[-489 -153  478  357   -1 -141   40  389  151 -198 -145  284    8  -79
 -152   69  226  -42  214  433 -255 -283 -354 -404 -124   30  308 -335
 -163  113   80  -30 -112  -81  360   93   36  303   -7 -567   13] : <55>
[-126  -56   87   51   -1   93  176  198  -17   21   18   45 -221 -141
 -287  -26   14  -30  -31  235 -172  119 -173 -336   22 -182  166 -379
   50  223  207  -55  -23   24   58   -5  140  215   94 -354  -23] : <43>
[-335  -29  194  437  151 -126  303  217  268 -201  -47  216   -4 -122
 -360  -94 -116   93  -33  257   35 -131 -186 -334  -32  -34  229 -262
  141   22   14   62   66 -138  269  113  107  183 -171 -560 -140] : <53>
[ -36  -16 -112 -200 -206  175    0  -39  -42   91  -77 -136   75 -138
  174   62 -247 -173   52 -100 -126  193  188 -161  111  105 -204 -157
  -19  -33  192  180 -225  -71 -258   60  361   29  159   50 -129] : <43>
[-255  -85  247  361  -24 -105  177  193  156 -151  -77  180 -133 -181
 -328  -40   54   70   54  268 -167 -139 -209 -333 -105   11  206 -312
   17   52  150  -12 -118  -40  223   28  181  193   35 -529  -79] : <33>
[-245   66  132  184  -42  -49  113   30  117  -19   74   59 -116 -134
 -411   55   38  150  -15  263 -222   87 -147 -353   93  -93  230 -246
   90   88  175  -50    2  -94  114   91  148  113   51 -442 -164] : <38>
[-303 -233  123  -69    4   64  -69  411 -169  -57 -388  148   57  -40
  390  -22  354 -470  374  312 -163 -134  -87   84   24   71  310 -528
 -340  -13    7  -87 -230  -30  259  147    0  322  192 -118   88] : <38>
[-221  105   73  165 -114 -148  -91 -168  197 -112  -64   21  239  -45
   67  131 -107   37  111  -66  -10 -179  140  -27  140  366    6   92
  -20 -297  -60  162 -197 -267   81  181  299  -45   23   10 -269] : <38>
[ -55  136 -234 -180 -137   72 -152 -215  125   87   51 -218  421    9
  147   63 -372   18  -74 -232   10   99  319  -65  279  147 -268  169
  128  -84  -44  320   46 -241 -369  170  330 -125  -16  262 -230] : <46>
[-283  189   92  -35   18   13  -23  -49  193  -98   -3  116  125 -175
  153  201 -364 -137  268 -151   79  289  185  -95  225  461  -90  -93
   27 -212  -19  186  -89 -275   63  259  352   -6    5 -221 -420] : <53>
[  78 -150  -11 -355  108  263  -76  303 -251   23 -254  -86  -69    7
  345  -52  -80 -635  204   43    7  216   57  144   93   23  -73 -443
 -257  149   50   94 -129   59  -17  -58  169  181  221  111  113] : <53>
[  -5   -3   44   37   30   60  132  121   24   64  140  -29 -208  -55
 -434   -1  -79   52 -188  132  -71  118 -153 -339   55 -185   71 -175
   96  323  120   -5   96   47  -24  -89  142  143   58 -176   -6] : <43>
[-471 -248 -132 -186 -202  117   78  483 -193  252  -50  203  167 -176
  289  119  397 -273  205  147 -164  249    6 -245   69  107  219 -399
  -60  132    9  -16 -110 -119 -145  243  -60  454  121 -154  -33] : <46>
[ -95  114   65  394  -86 -293  -81 -138  150  -64  195   91 -120 -111
 -592  -22  427  428  -70  172 -206 -264 -140  -50   76   91  417  -26
  187  -37  -31 -160   19 -156  222   56  146   67  148 -273 -190] : <46>
[-112  112   -1  374 -180 -247  -40 -251  159  -89   86   25   -6 -149
 -394  -38  285  390  -33  111 -229 -295  -13  -31   82  130  308  -28
  191 -235   50  -69 -139 -216  139  119  258   -1  139 -230 -245] : <55>
[   0  191 -280  -92   73  335  351 -239  162  -90  -10 -150   76 -165
  149 -227 -687  194 -211 -118  100 -134  170 -228  274 -292  -33 -200
  455 -182  190  105   15 -204 -103  286  429  -28 -184   20 -280] : <33>
[-323 -183  -87 -206  -64  149   99  417 -209  167 -124  170  -21 -158
  250   80  277 -377  235  150  -80  281    0 -106  100   96  235 -478
 -127  103   30  -77 -130  -50   16  179   -6  384  170 -140  -41] : <43>
[ 195  -90  -29   52   80 -118 -224   68  -86  -22 -145 -130  -12  177
 -169 -122  282 -179  -66  120   14 -291  -34  292   65   -8  167  -61
 -211  139 -171  -19   16   61  130 -164   50   48  212  305  172] : <38>
[  -6 -240   67   66    2  -68 -177  311  -85  -46 -320   27    4   41
   19 -126  331 -280  133  224 -101 -281  -97  148  -67   26  189 -281
 -331  193  -80  -53  -77  133  159  -90   35  189  241   74  204] : <47>
[ 209   -9 -108 -409  327  309  -21   90 -293   56 -120 -428   63  355
   81 -151 -209 -586 -175  239   28  172    6  151  324 -537  -19 -337
 -100  189   50  181  139  -60  -80 -122    7   38    6  286  243] : <55>
[ 120  167  -26  374 -137 -262 -119 -309  207  -49  208  -33 -184 -113
 -708  -83  257  601 -219   65 -194 -369  -94  -56   74    6  304  110
  225   47    9 -179   60  -32  123  -29  264  -64  193  -76 -173] : <36>
[-107  -34   49  391 -161 -383 -187  -66  175  -64 -118   11  142  -46
 -400   19  264   63   62  106 -136  -96   70   87  -24  338   88   36
 -151  -94  -84  111 -101  -86   61  -39  179  -52  195 -181 -124] : <47>
[ -56   74  -16  522  -39 -405  -81 -223  257 -121  -21  -81  156   41
 -642 -123  216  312 -166  213 -118 -287    1   66   64   31  236   79
   72 -120  -87   68   70 -158  123   -8  131 -118   45 -202 -129] : <36>
[-204   20 -136   59  250   57  114  201  228  -93 -190   63  232  -29
  -32 -203 -307  -31  -19  122  172  -32   42  -65  187 -145  138 -246
   85  158 -147   62  354  -56   84  233   63   81 -165 -137 -119] : <33>
[ 167 -154  -48  140   63  -34  -42  126  -66  -38  -95 -130  -32  132
 -253 -268  259   12 -231  227  -73 -487 -165   63  -14 -315  236 -149
  -13  217  -51  -49   57   73   82 -151   41  141  102  179  251] : <55>
[  29   48 -462 -492 -280  374 -106 -116  -81  226  -34 -180  207 -210
  468  -51 -237   45   19 -266 -129   75  328  -67  282  -21 -132 -134
  167   34  124   30  -46  -53 -444  277  379   40  188  395 -185] : <55>
[  30  -12  126   72  -47  -22   70   72  -21  118  241  -94 -242   23
 -589  105   41   65 -264  156 -143  122 -206 -396   24 -169   36  -47
   42  355  142   29   25   42  -66 -211  119  126  104 -120   56] : <38>
[  82   29 -305 -495  138  295  -92   54 -129  183  -63 -317  301  217
  287  -13 -372 -397 -136  -93  166  238  232   65  365 -190 -198  -53
  -47  200 -106  239  206  -74 -311   57   93    4  -23  515   44] : <36>
[-239 -183   95  505 -325 -235   51  -13  287 -194 -323   58  279 -199
  -61 -109  -47  150   63   85 -208 -464   65 -215 -224  239  -71  -49
  -68 -240  127  228 -357  -87  -26   59  369    8   53 -272  -97] : <43>
[ 133   21 -551 -337  -50  164 -107 -147   -9  204 -165 -399  486  115
  194 -138 -393 -203 -194 -188  121  207  450  170  326 -107 -295   49
   23   44  -95  324  179  -78 -508   95  204 -156   22  515  -56] : <38>
[ 157 -159 -150   -2  182   94   87  262    9   34 -116 -143   34  120
 -243 -263 -162 -129 -294  120  129 -130  -67  -78   22 -355   -9 -158
   -6  433  -81   97  274  161  -99 -154   34  119  -28  166  226] : <33>
[ -57 -179  185 -144  105   81 -162  274 -275 -108 -388  -35  -43  114
  357  -37  300 -642  324  300 -134 -138  -80  282   68   23  225 -491
 -418  -66   25  -27 -297  -28  299  -25   51  210  256   49  178] : <38>
[-469  -57  527  338  205  -76  178  344  110 -253  -66  219  -72   33
 -229   47  121 -113  117  533 -176 -232 -429 -403  -11 -175  397 -411
  -61   58  102  -25  -48 -180  485   91  -24  301 -135 -627   18] : <55>
[ 336  148   89  232  211 -172 -243 -172  224 -209  -24 -143 -130  108
 -535 -189 -137  178 -169   31   70 -348  -71  187   87  -31   66   86
  -22  206 -140   -8  242   97  213 -186  261 -177  121  119   -1] : <33>
[-224 -124  368  418  117 -352 -133  251  166 -179 -202   78  110  147
 -418   40  195 -219   89  359  -64 -128 -188  -41  -80  146  135 -101
 -336  127 -129  148   25  -33  288 -134  -17   71   41 -327   82] : <47>
[-112   39   28  522  -62 -278   86  -64  250 -190  -14  220 -137 -269
 -430 -151  235  381   26   83  -63 -354  -64   -4  -47  231  362 -140
  186 -162  -32 -137  -84 -103  301  112  259   83  113 -374 -255] : <53>
[-112  161 -236   73    1   39  122 -159  348   28   58 -135  302  -54
 -280  -79 -570  317 -286  -72   81   40  165 -337  225 -158 -138  109
  281  136   -3  211  318 -108 -257  182  259 -120 -192  -15 -243] : <47>
[ 214 -223   16  -62  104   66 -127  271 -114  -56 -271  -99  -19  125
   98 -182   24 -369  -23   54   76 -302  -47  167  -53  -45  -27 -182
 -263  249 -101   73  -45  166   50 -203  127  134  170  320  274] : <33>
[ 229  101 -392 -412  284  285  -29  -50 -141  126   52 -376  237  289
  121 -188 -300 -235 -318  -54  231   34  171  191  428 -405  -27  -48
  173  159 -166  167  336 -139 -219   45   52   -7  -99  562   72] : <46>
[-165 -234  -64  124 -238   40    7   -9 -127 -181 -524 -133  326  -93
  520 -265  191 -321  256  239 -344 -438  155  200  -39  -13  103 -476
 -120 -537  238  178 -570 -238   10  170  302   94  162 -122   26] : <46>
[  98   32  -86    3 -113  -97 -225 -165   -3  -22  -99 -107   95   10
   72   23   78  -92   63 -131    5 -185  185  256  127  322   -5   63
 -114 -177 -103   82 -204 -105    9    4  287  -52  226  311 -104] : <47>
[-426 -147 -121  228 -339  -16  186  191  276  109   44  127  346 -262
 -150  -24 -111  383 -146   37 -193 -120    7 -655  -77  -34  -44  -25
  246  190  105  167   57  -90 -346  219  193  201 -115 -286 -140] : <46>
[ -46 -135  105  175  193    1   95  269   12 -141 -219   24  -78   42
 -179 -216   74 -156  -30  326  -26 -264 -198  -35  -11 -246  260 -372
  -86  176    5  -43   54   52  255  -42   33  187   24 -172  141] : <43>
[  25   76 -481 -220   79  144  -26 -165   78  106 -167 -426  582  178
   81 -215 -484 -153 -244  -14   83  176  377   95  374 -316 -218  -23
  124   -3  -61  377  302 -186 -434  160  149 -186 -141  283  -73] : <55>
[ -59   73   58  158    6 -293 -338 -108  164  -66    5 -113  388  190
 -149  101   19  -89    5  -60   58  -97  151  180  154  360  -95  268
 -119  -93 -278  309   58 -244  -33  -15  155 -122   29  167 -107] : <46>

[ 153   76   65  170   42   39   53 -195  -21  -80   11  108 -174  263
   27  130  -36   52  -15  135   98  -48   80  198   25 -125 -119   21
  -42 -118   49   -1    4   80 -207   16   50  170  -24  178  -85] : [10]
[ 137   77  102  -82  183  175   51  -50 -183  182   13   82 -352  201
    0  -42  -57   57  104  151   21   44  208  217  124   71  -62  143
 -261 -207   97   12    8   98 -181   96  192 -129  -17   44 -116] : [24]
[ 170  128   45  244   46  -83  114 -183   38 -302   76  137 -109  180
    2  155  -94   20 -250 -122  -22  116 -136  289 -191  -84 -198   87
  108 -239  -24    3   73   40 -218   85 -122   80   94  207   -7] : [9]
[  90  101   90    8  -22 -235  -15 -234  -67  -76 -125   23  -34  105
   75   66  114   75  -52  216  150 -166  -84   -5  199 -229  -70  119
   43  109  -33  110  -19  164 -139   49   90  193   -8  133 -185] : [10]
[-119  113   99 -340  148 -156  -85   93 -125  100   20  -94   89 -152
  132 -113   69   37 -137  117   31  -73 -125 -175  155   51   59  250
  -27   94  -30   -6  142   94 -148  -42   83 -239  101  -39  -50] : [24]
[-133   80   13 -367  102 -116 -202   48  -62  113   54 -217  124 -199
   62   37  116 -140   32   55   23  151    9 -212  381   63  143  169
  -36  104   79  -55  206   41  135   99  138 -229   54  -42   -1] : [20]
[ 129   21  -86  232  -24  -15   82 -190  118 -346   28  185   37  218
   37  236  -60  -44 -160   63   35   19 -113  156 -117  -65  -91  -41
  127  -37   23  -76   -7  -54 -215  -60 -181  159  105  181   43] : [13]
[-129  116   62 -252  161   91  -58  247   10   68  291 -178  165 -106
  258  182  -20   22 -188   81   52   92   74   26   15   42   12  182
  139 -131  122 -137  293  135  -89  -68  255 -152   17   67  170] : [9]
[  37  -71 -137  228 -105    4 -120 -440  -53 -130 -267   81  -83  100
  -20  224   16  -46  232   33   65   75  -42  -27 -124  -18 -151  -44
  -50   77   90   29 -240   16  -33  143   60  114 -128  182   97] : [18]
[-190   34  -48 -162   -3  -47 -107   43   25  -65    7  -30  277 -129
  237  150  -29    0  -99  103  110   -5 -135 -143 -142   58   10   81
  111  139    8 -121   65   31 -178 -137   12 -110   66  101  238] : [24]
[ -89   95   29 -396  124   66 -117   98 -112   87   29  -94  -16  -60
   82   69   60 -140   67   29  -48  292   48    4  159  187  154  116
 -134 -105  210  -61  167   68 -133   52  107 -318  212   -4  193] : [17]
[-199   -2    4 -363   27  -44 -137  -45 -226  228 -109  -65   38 -186
  122    9  -19    2  185  165   94   79   53 -162  101  163  -23  181
 -163  138   42  -26  -37   72    8  115  238 -266  -45   51   64] : [17]
[ -56  165   44 -477  305  -42  -79   75 -176  134  126 -212 -112 -269
  -28  -74   68  -86  -62 -197  -90  339   40  -85  176  263   19  407
  -22 -184  141  -66  320  115  113  308  298 -479  160  -99  106] : [20]
[ 195   38  -70  173  102   24   86  -91  150 -178   70  204  -53  227
  -54    5 -104  -77 -128  132   65 -103  -26   63  195  -21   33    3
  -33   70 -126 -116   50 -179  -78  -89 -287   58   75   18 -202] : [20]
[ -67   92  -19 -442   77 -154  -34   86 -174   -6   -3  -82   96 -227
  211  117   76   12 -145   48   -5  246 -120   36   -2  122  -40  360
  120  -45   95    9  106  211  -63  186  287 -329  139   12  157] : [10]
[ 152  -68 -159  230   -7  153   90 -229   38 -208  -93  296  -96  273
   22  166 -125   -4   25  165   74  -32   -2  152 -187   59 -107  -48
  -38   13   29 -107 -173  -92 -246  -69 -119   75   27  132   59] : [17]
[  24  211  168 -118  278  130   19  185   24  202  154  -69 -136    8
  106 -121 -114   42  -88   35   46  -44   58   43  185   56   43  199
 -112 -136  -95   22  207   50  -66  -15   50 -179   -4  -10  -87] : [10]
[-107  -39 -162   41  -14  153  -77  -22  142 -181  108   88  211   45
  112  263 -147 -128  -27   28   88  139   17  -17 -203  137   22 -101
   54   41   82 -299   88 -153 -156 -167 -153  -59   92  144  316] : [20]
[  40 -128 -136  120  -90  -49  -24 -106 -110 -251  135   27  139   80
  171  409   50   33 -204  148  -93  145  -77  239 -191  -90 -228   72
  196 -124  199  -67  -84  113 -127   41  212   46 -124  168    5] : [9]
[-272  -66 -147 -171 -127  -65 -213 -100  -63    3 -178  -20  264 -237
  176  179  -78  -95  157   43   79  179 -142 -203 -146  172  -20   32
  -42  233   -9  -75 -126  -50   16   37   -5 -224  -35  125  276] : [18]
[-249 -131 -139  564  -84  312 -260  -66  302 -162  162  -15  320  110
  109  314 -252 -150   52  -83  -17  -24  -75 -136 -362   25  -13 -420
  -45   57  -10 -254  -59 -328 -122 -398 -403  126 -246  237  258] : [18]
[ -17  167  119 -211  309   43 -150   28  -79  220   91 -298 -170 -143
  -46  -99  116  -81   50 -116 -112  120   41 -160  376   90   76  250
 -106 -140   95   98  220   98  179  210  242 -249  -47  -99 -100] : [18]
[  19   18   40  421  -13  238 -135 -248   83   49 -147   56 -136  273
   71  119  -94   36  233  110  135 -186   53    7 -121 -123  -61 -200
 -189   10   -4   35 -176   -7 -224 -163  -66  238 -233  202   41] : [24]
[ -72   66 -113 -131  225  428 -145  115   83  156 -130   42  -90  -12
  132  -46 -119  -87  189  -47   55  109   28 -120 -229  355  183   48
 -200  -15   68 -161   19  -66 -244 -162  -42 -389  109  -89  451] : [20]
[ 107    8  -25  180   63 -118  -63 -265  -56 -174   -9  -84  -54   57
  -26  149  162    1  -95    6 -107  -21 -145  -20   86 -133 -143  117
  114  -54  105  114  -44  101    8  136  140  109 -115   67 -163] : [13]
[  -1  105   58   -2  115   11  -68 -144   -3  130 -105  -31 -120   -6
  -12  -73  -56  -27  147   50   93  -65    6 -137  228   26    4   93
 -154   89 -104   76   -7  -17   73   94    0  -41  -83   46 -108] : [18]
[  64   48  -48  199  113  -62  -89 -205   96  -52  -52  -56  -15  -21
  -35  -10   17  -32  -20   -5   32 -147 -131 -203  183  -64  -46  105
   36  145 -130   54  -18  -54  155   70  -43   55 -161   -1 -185] : [20]
[ 113  -68 -144  208  -33  -16   28 -124   34 -315   39  142   95  165
  105  261   11   -8 -205  128  -58    9 -171  155 -151  -63 -114    9
  146  -26   69  -54  -95  -11 -209  -77  -71   74    4  108  -11] : [24]
[ 120   18 -167  259   15   78   39 -197  208 -324 -103  181   55  166
   65  185  -47  -51  -83   47   72  -68 -179   -4 -178    1  -24  -37
  148   82  -20  -60  -75  -80 -192 -114 -207  128   86  101  158] : [17]
[ -53   -9 -161   -9   22  -55    2  -21  114 -282  134  -23  300  -92
  192  305    9  -15 -256   64   34   30 -163  -63 -144   13  -94  130
  349   64   62 -127   88   24  -31  -37   76   14   28  103  178] : [13]
[  57   18  -16  247   44  128 -107 -209  118   -7   19   11  -69  205
  -43  114  -46  -82  145  110  130  -94  138  -61  196  -92   18 -128
 -111   65   15  -94   25  -96    2  -64  -73  189 -130  117  -84] : [20]
[  44   50   81  124   72   88  -21  -22   14   74  132  -10  -95  147
    5   79 -117  -71   54  111  -28   40   89  126  294  -45  -17  -42
 -188  -92  -34   48   21  -74   57   35  -70   24 -135  116 -240] : [13]
[ 113   12  -73  210   45  -36  -19 -239  101 -176   71 -105   41   76
   31  282  114  -19  -54  121   34  -85  -12  -54  219 -187 -116   61
  231   33   91   60   16   75  171  117  196  283 -182  116 -138] : [17]
[  74  117   25 -431  259 -128   61  137 -190  131    4  -53  -75 -182
  134 -144   95   94 -193  161  -32  -22 -115  -36  252  113  -13  494
   42   14  -44  108   78  186   15  182  300 -354   60 -164 -180] : [24]
[ -36   67   85  195  129  206 -122   32   95  196  -42  -10  -52  119
  126  -91 -112   41   96  166   83 -285  -23 -118   92  -37   70  -58
 -220   98 -151   52  -74  -62 -143 -237 -125   13 -200   25 -112] : [24]
[-181  -48  -39 -327 -106  -11  -61   84 -203   53   43   79  156  -64
  237  232 -133  -22   31  202   70  284   68  176 -118  151  -61   73
 -110  -18  106 -158  -14   45 -187   16  117 -269   63  178  195] : [10]
[  -2  253  230 -194  142  -37    6   77  -27  153  -40   35 -128   53
  114 -158  -95   40  -31   84  150  -54  -18   49  159   -3   87  143
 -184  -34 -145   53  154   81 -255  -50  -88 -128  152   69  -37] : [9]
[  12    3  -97  280 -110    6   16 -189  133 -272  -87  188  156  147
  215  270 -116   82 -120  135  196 -134 -153   69 -376 -106 -155  -46
  182   97  -64  -90 -111   19 -307 -176 -104  213  -26  248  200] : [9]
[ 198   -3   -8   22  -22  -52   80 -111 -150  -52 -148  236 -162  225
  108   45  -15   75  -45  296   28  -47  -77  267   54  -69  -83  118
 -123   -6  -38   99 -204   89 -261   24    6  -20    2   66 -209] : [9]
[ 135  101   18   18  218  -64   17 -154  -24  -24    9  -30 -166    8
  -91  -89   43   -6  -81  -23  -31  -56  -65  -81  226   14  -57  231
    0  -18  -47   59   74   16   75  161   57  -66  -18  -42 -213] : [18]
[ 196  132   55  130   91 -166   99 -165   27 -181  -92  135  -81  153
   71  -39   44  124 -240  139  101 -260 -210   41   22 -171  -89  186
  115   54 -139   92  -11  106 -252  -43  -57  135   57   55 -184] : [9]
[-110  152   68 -184   59   24  -80  160   80  -35  107  -42  132  -23
  151  111  -79 -138  -77  -17    9  215  -68   54   72   80  143    5
  -51  -74   22  -69  204  -27 -164  -88 -169 -185  201   97  184] : [24]
[ 231  121   -4  -25  271  -45  188  -44   64 -144  224  122 -133  122
 -103  -77  -57   -2 -283   60   57  -89   49   54  253   25  -47  251
   91  -49  -79 -150  256  -69   -5   62  -45  -31  141  -38 -249] : [20]
[-161   32  -97  -22  -95  -28  -88  -20   80 -115  -24  -15  261 -155
  242  299 -143  -59  -20  -15   84  207 -149    8 -197   65  -84   43
  125   58  -44  -34  -22    1   18   48  -18  -88  -34  207  281] : [24]
[  37   65  100   45   75  -21 -185 -205 -179  164 -236 -106 -216   43
   47  -43  146   60  165   76  -23  -71  -81  -59  112  -92  -44  121
 -191  -13   49  224 -156  191 -110  100  201  -38 -175   21 -125] : [10]
[ 131  -65 -124  346  107  190  -66  -74  170 -162  291  -57   22  199
  -34  276   -6 -127  -92   50  -92   31   96   74  185  -87  -33  -89
   75 -108  125 -138   91 -128  123  -45  -16  149 -195   54 -157] : [20]
[-142  158   41 -250  119   65 -234  -32   -3  203 -259 -124  -44 -153
   80  -98   25 -118  259  -55   81   99  -80 -268  126  170  199   90
 -211  120  -12   67   30   32  -47   34  -15 -276   89  -30  236] : [18]
